Below is a small trained network, with its code and all its weights. Each question gives an input and a class and asks what happens when units are switched off, that is, made to give their printed mean instead of their output.

import numpy as np


def w(rows, s, z=0):
    codes = np.array(rows[::2]) - 128.0
    scale = np.full(codes.shape[1], s)
    scale[-1] = z or s
    return codes * scale


def f(y):
    return np.maximum(y, 0)


def log_softmax(a):
    a = a - a.max(-1, keepdims=True)
    return a - np.log(np.exp(a).sum(-1, keepdims=True))


def net(x, mask):
    res = np.array(x, float).reshape(1, 6) / 4 @ E
    y = f(res @ A[0][:, :-1].T + A[0][:, -1])
    res = res + np.where(mask, y, B[0][:, -1]) @ B[0][:, :-1]
    return log_softmax(res[-1] @ U[:, :-1].T + U[:, -1])


A, B = {}, {}
E = w([
[130,3,231,121],'x0',
[35,71,192,194],'x1',
[104,133,106,176],'x2',
[60,149,164,42],'x3',
[60,227,118,108],'x4',
[250,206,224,176],'x5',
],0.0042)
A[0] = w([
[150,144,147,150,96],'neuron 0',
[44,52,61,81,108],'neuron 1',
[156,114,128,145,128],'neuron 2',
[126,85,84,99,108],'neuron 3',
[158,111,107,156,90],'neuron 4',
[134,112,117,132,68],'neuron 5',
[184,210,103,101,134],'neuron 6',
[134,122,174,94,146],'neuron 7',
[132,116,167,93,122],'neuron 8',
[115,151,58,169,202],'neuron 9',
[120,143,163,154,196],'neuron 10',
[172,97,132,135,107],'neuron 11',
[122,150,83,150,168],'neuron 12',
[137,137,189,109,83],'neuron 13',
[170,206,101,101,139],'neuron 14',
[126,167,84,186,190],'neuron 15',
[167,168,102,100,120],'neuron 16',
[132,135,101,142,235],'neuron 17',
[75,84,87,95,126],'neuron 18',
[125,117,127,129,83],'neuron 19',
[111,153,114,111,229],'neuron 20',
[119,151,46,161,177],'neuron 21',
[129,106,137,114,1],'neuron 22',
[185,186,201,209,23],'neuron 23',
[127,160,121,104,148],'neuron 24',
[134,93,144,118,148],'neuron 25',
[126,163,177,168,111],'neuron 26',
[120,145,112,152,104],'neuron 27',
[112,90,124,119,18],'neuron 28',
[204,89,148,147,220],'neuron 29',
[121,120,158,116,45],'neuron 30',
[121,174,111,100,204],'neuron 31',
[78,174,133,116,183],'neuron 32',
[138,121,122,124,79],'neuron 33',
[208,83,132,148,138],'neuron 34',
[9,225,145,102,118],'neuron 35',
[164,97,134,133,74],'neuron 36',
[118,120,125,129,92],'neuron 37',
[177,184,93,97,118],'neuron 38',
[186,95,138,142,180],'neuron 39',
[127,124,160,59,209],'neuron 40',
[188,198,93,90,137],'neuron 41',
[194,80,133,138,77],'neuron 42',
[158,171,113,116,135],'neuron 43',
],0.012,0.0018)
B[0] = w([
[106,137,155,126,155],'neuron 0',
[71,103,253,97,254],'neuron 1',
[133,150,129,108,154],'neuron 2',
[153,146,183,105,175],'neuron 3',
[117,145,139,98,151],'neuron 4',
[118,135,136,119,133],'neuron 5',
[44,130,81,171,229],'neuron 6',
[138,107,77,130,167],'neuron 7',
[139,105,86,131,162],'neuron 8',
[183,105,116,183,208],'neuron 9',
[167,155,140,115,168],'neuron 10',
[127,139,124,87,166],'neuron 11',
[161,113,115,162,182],'neuron 12',
[163,126,80,117,162],'neuron 13',
[57,119,83,172,222],'neuron 14',
[173,116,122,189,200],'neuron 15',
[93,139,96,163,189],'neuron 16',
[158,120,137,149,174],'neuron 17',
[98,112,203,109,208],'neuron 18',
[118,127,125,127,132],'neuron 19',
[148,101,118,116,185],'neuron 20',
[187,109,105,181,211],'neuron 21',
[137,125,112,140,135],'neuron 22',
[94,181,238,106,216],'neuron 23',
[112,111,106,115,168],'neuron 24',
[97,94,119,133,164],'neuron 25',
[149,174,171,113,170],'neuron 26',
[139,122,123,151,149],'neuron 27',
[84,130,111,130,150],'neuron 28',
[150,195,100,77,213],'neuron 29',
[148,121,109,128,141],'neuron 30',
[120,84,98,129,196],'neuron 31',
[157,89,115,92,194],'neuron 32',
[120,132,123,124,131],'neuron 33',
[133,166,121,60,199],'neuron 34',
[163,67,87,17,249],'neuron 35',
[127,121,128,94,157],'neuron 36',
[118,131,132,128,135],'neuron 37',
[92,136,89,183,209],'neuron 38',
[140,170,115,85,189],'neuron 39',
[155,104,67,117,186],'neuron 40',
[60,138,76,180,228],'neuron 41',
[132,136,123,65,182],'neuron 42',
[87,130,103,153,182],'neuron 43',
],0.043,0.0055)
U = w([
[84,219,113,171,140],'0',
[219,106,35,100,81],'1',
[64,77,1,218,161],'2',
[107,120,157,13,155],'3',
[41,100,190,148,92],'4',
[179,49,172,179,175],'5',
[98,117,109,169,1],'6',
],0.0048,0.0086)

Each question gives the input, the list of numbers given to net, and the class t.
The units are the neurons (one row each of A and B). Each row of codes is followed by its name. A weight is (code - 128) times the scale printed after its matrix; where a second scale follows, it is the last column's (A, B and U).
mask holds one flag per neuron, in row order. A switched-off neuron (its flag False) gives its mean, the last column of its row in B, instead of its output. The means were averaged over made-up inputs and are rounded, as every weight is.
A unit's drop is (log p(t) with every unit on - log p(t) with that unit switched off) / (log p(t) with every unit on - log p(t) with every unit switched off).
The circuit of an input: a set's keep is (log p(t) with only the set's units on - log p(t) with every unit switched off) / (log p(t) with every unit on - log p(t) with every unit switched off). Starting from the 12 units with the biggest drops (on a tie, the unit counted first), units are removed one at a time, each time the one whose removal leaves the highest keep (on an exact tie, the one counted first), for as long as the keep stays at least 0.8.
units of the circuit, in order: the units of the circuit, biggest drop first
unit that matters most: the unit with the biggest drop
top k neurons: the k neurons with the biggest drops, biggest first
drop when u is switched off: that unit's drop, to one decimal
input [7,3,7,6,7,-8], class 3: units of the circuit, in order	neuron 35
input [-5,8,7,4,-7,4], class 5: units of the circuit, in order	neuron 6; neuron 41
input [-4,4,-8,0,6,0], class 1: units of the circuit, in order	neuron 35; neuron 1
input [-6,3,3,-7,-7,-3], class 1: top 2 neurons	neuron 23; neuron 1
input [-6,5,-2,-1,2,-1], class 1: units of the circuit, in order	neuron 35; neuron 1; neuron 41
input [7,-1,6,1,7,1], class 1: top 3 neurons	neuron 1; neuron 23; neuron 18
input [-8,5,2,3,0,-2], class 1: top 3 neurons	neuron 35; neuron 23; neuron 32
input [0,0,8,2,-5,-5], class 4: top 2 neurons	neuron 1; neuron 35
input [5,-4,-8,-1,-1,2], class 1: top 2 neurons	neuron 1; neuron 18
input [3,-1,6,-8,0,-2], class 1: top 3 neurons	neuron 1; neuron 23; neuron 18
input [-1,7,2,4,-5,-2], class 4: top 3 neurons	neuron 35; neuron 29; neuron 34
input [-4,6,-8,1,6,-7], class 3: top 2 neurons	neuron 35; neuron 1
input [5,4,-4,6,-2,-8], class 4: top 3 neurons	neuron 1; neuron 29; neuron 34
input [1,3,-8,-7,1,-6], class 4: unit that matters most	neuron 35
input [1,1,7,8,5,2], class 1: top 2 neurons	neuron 1; neuron 23
input [4,6,-2,7,-6,-3], class 4: top 2 neurons	neuron 35; neuron 1
input [-4,3,-1,8,-7,7], class 0: top 2 neurons	neuron 35; neuron 1
input [5,-5,-7,5,-2,-1], class 1: top 3 neurons	neuron 40; neuron 23; neuron 1
input [5,-1,-1,-1,1,-5], class 4: drop when neuron 29 is switched off	0.2
input [-2,4,-2,4,-6,-6], class 4: drop when neuron 1 is switched off	0.3
input [3,-3,2,2,5,-4], class 3: drop when neuron 35 is switched off	0.1
input [1,4,4,-8,5,3], class 0: unit that matters most	neuron 35
input [-4,8,4,0,5,-4], class 5: drop when neuron 1 is switched off	0.2
